Here is a tiny trained network, its code and every weight. The questions are about switching its units off for an input and a class, where a switched-off unit gives its printed mean instead of its output.

import numpy as np


def w(rows, s, z=0):
    codes = np.array(rows[::2]) - 128.0
    scale = np.full(codes.shape[1], s)
    scale[-1] = z or s
    return codes * scale


def f(y):
    return np.maximum(y, 0)


def log_softmax(a):
    a = a - a.max(-1, keepdims=True)
    return a - np.log(np.exp(a).sum(-1, keepdims=True))


def net(x, mask):
    res = np.array(x, float).reshape(1, 7) / 4 @ E
    y = f(res @ A[0][:, :-1].T + A[0][:, -1])
    res = res + np.where(mask, y, B[0][:, -1]) @ B[0][:, :-1]
    return log_softmax(res[-1] @ U[:, :-1].T + U[:, -1])


A, B = {}, {}
E = w([
[133,126,134,134,128,131,122,125],'x0',
[146,128,125,134,119,121,125,117],'x1',
[121,139,121,123,126,118,129,130],'x2',
[118,132,128,131,133,123,127,130],'x3',
[165,169,104,21,254,194,100,18],'x4',
[150,223,236,171,130,161,246,87],'x5',
[2,104,134,126,7,180,116,8],'x6',
],0.0074)
A[0] = w([
[132,108,110,152,122,174,133,123,109],'N0',
[113,177,166,150,143,141,175,128,107],'N1',
[158,200,175,164,126,158,198,121,115],'N2',
[140,239,194,178,125,164,222,108,136],'N3',
[111,20,62,69,120,83,15,170,117],'N4',
[130,201,205,146,124,145,226,110,108],'N5',
[121,156,103,72,218,161,98,36,2],'N6',
[226,161,96,155,201,106,150,208,54],'N7',
[146,135,141,68,131,124,122,107,54],'N8',
[168,159,110,8,222,186,86,26,53],'N9',
[120,224,224,183,136,156,223,89,131],'N10',
[30,102,118,140,52,181,118,2,76],'N11',
[111,74,23,116,123,126,16,171,126],'N12',
[176,134,94,131,211,106,137,162,69],'N13',
[127,165,203,136,120,137,207,120,99],'N14',
[237,156,136,126,195,90,126,235,94],'N15',
[37,87,134,123,51,148,121,3,83],'N16',
[96,71,165,228,17,63,152,251,65],'N17',
[100,77,146,233,47,65,168,242,40],'N18',
[110,87,59,141,132,124,30,144,108],'N19',
[222,120,115,136,218,65,169,221,93],'N20',
[103,74,40,121,131,119,9,165,129],'N21',
[134,184,127,132,112,121,111,127,71],'N22',
],0.0061,0.0025)
B[0] = w([
[133,155,131,108,132,102,118,139,136],'N0',
[152,84,130,92,125,103,169,118,164],'N1',
[148,80,141,99,137,101,168,134,187],'N2',
[186,34,152,80,147,55,191,123,211],'N3',
[191,53,146,118,142,61,222,121,227],'N4',
[156,83,122,86,132,62,184,126,197],'N5',
[155,191,61,163,206,165,118,94,202],'N6',
[30,163,174,89,46,139,79,176,204],'N7',
[160,138,123,164,177,147,110,139,146],'N8',
[155,217,25,237,217,196,130,40,243],'N9',
[201,43,130,80,143,49,190,129,216],'N10',
[31,165,217,77,39,160,29,214,237],'N11',
[181,26,148,67,154,51,206,99,216],'N12',
[49,151,160,121,74,169,71,150,179],'N13',
[194,81,137,135,140,88,189,135,179],'N14',
[54,138,185,90,20,178,47,205,220],'N15',
[32,159,218,92,2,172,39,211,232],'N16',
[145,232,24,239,236,217,115,15,255],'N17',
[149,218,46,198,220,208,113,40,237],'N18',
[185,72,136,85,134,65,176,131,191],'N19',
[46,150,196,100,48,146,29,197,220],'N20',
[212,53,140,81,139,72,236,126,214],'N21',
[134,114,105,113,147,118,106,144,131],'N22',
],0.0056,0.0088)
U = w([
[177,14,153,88,146,30,225,130,237],'0',
[51,183,208,99,45,164,18,212,162],'1',
[144,254,30,198,220,196,123,42,2],'2',
],0.0082,0.00067)

Each question gives the input, the list of numbers given to net, and the class t.
The units are the neurons (one row each of A and B). Each row of codes is followed by its name. A weight is (code - 128) times the scale printed after its matrix; where a second scale follows, it is the last column's (A, B and U).
mask holds one flag per neuron, in row order. A switched-off neuron (its flag False) gives its mean, the last column of its row in B, instead of its output. The means were averaged over made-up inputs and are rounded, as every weight is.
A unit's drop is (log p(t) with every unit on - log p(t) with that unit switched off) / (log p(t) with every unit on - log p(t) with every unit switched off).
The circuit of an input: a set's keep is (log p(t) with only the set's units on - log p(t) with every unit switched off) / (log p(t) with every unit on - log p(t) with every unit switched off). Starting from the 12 units with the biggest drops (on a tie, the unit counted first), units are removed one at a time, each time the one whose removal leaves the highest keep (on an exact tie, the one counted first), for as long as the keep stays at least 0.8.
circuit, biggest first: the units of the circuit, biggest drop first
most important unit: the unit with the biggest drop
k most important neurons: the k neurons with the biggest drops, biggest first
drop when u is switched off: that unit's drop, to one decimal
input [8,5,-8,3,8,8,6], class 0: 2 most important neurons => (N10; N3)
input [-3,-5,1,-6,-8,-7,-4], class 2: circuit, biggest first => (N17)
input [2,-2,5,-1,-7,6,3], class 2: 2 most important neurons => (N17; N18)
input [-2,-3,3,-5,7,1,-7], class 1: 2 most important neurons => (N15; N20)
input [6,7,3,-4,5,-5,6], class 1: 3 most important neurons => (N11; N16; N17)
input [-7,5,-1,1,-7,-8,0], class 0: 2 most important neurons => (N12; N4)
input [-8,4,-3,7,6,-7,4], class 0: 2 most important neurons => (N17; N12)
input [8,3,1,4,2,2,0], class 0: 2 most important neurons => (N17; N18)
input [1,3,-3,-1,6,-5,7], class 1: 4 most important neurons => (N11; N16; N17; N18)
input [-3,-5,2,6,-8,8,6], class 0: 2 most important neurons => (N10; N3)
input [7,-8,4,-5,-5,3,-6], class 1: 3 most important neurons => (N15; N20; N9)
input [-3,5,-7,-1,6,-7,-3], class 0: 4 most important neurons => (N17; N12; N4; N21)
input [-7,8,2,0,1,0,-1], class 1: 3 most important neurons => (N17; N18; N9)
input [-2,-7,-5,-1,6,6,-8], class 1: 3 most important neurons => (N15; N20; N7)
input [-4,-5,-1,2,-3,-1,-4], class 1: most important unit => N9
input [-2,2,1,-5,-8,-6,1], class 2: drop when N17 is switched off => 1.1
input [-1,-4,-3,-2,8,-8,7], class 0: drop when N4 is switched off => 1.0
input [-8,3,2,-5,-4,-3,3], class 2: drop when N18 is switched off => 0.3
input [3,-1,7,0,-6,2,-2], class 2: drop when N2 is switched off => 0.0
input [3,4,-3,4,-6,-3,-3], class 2: most important neuron => (N17)
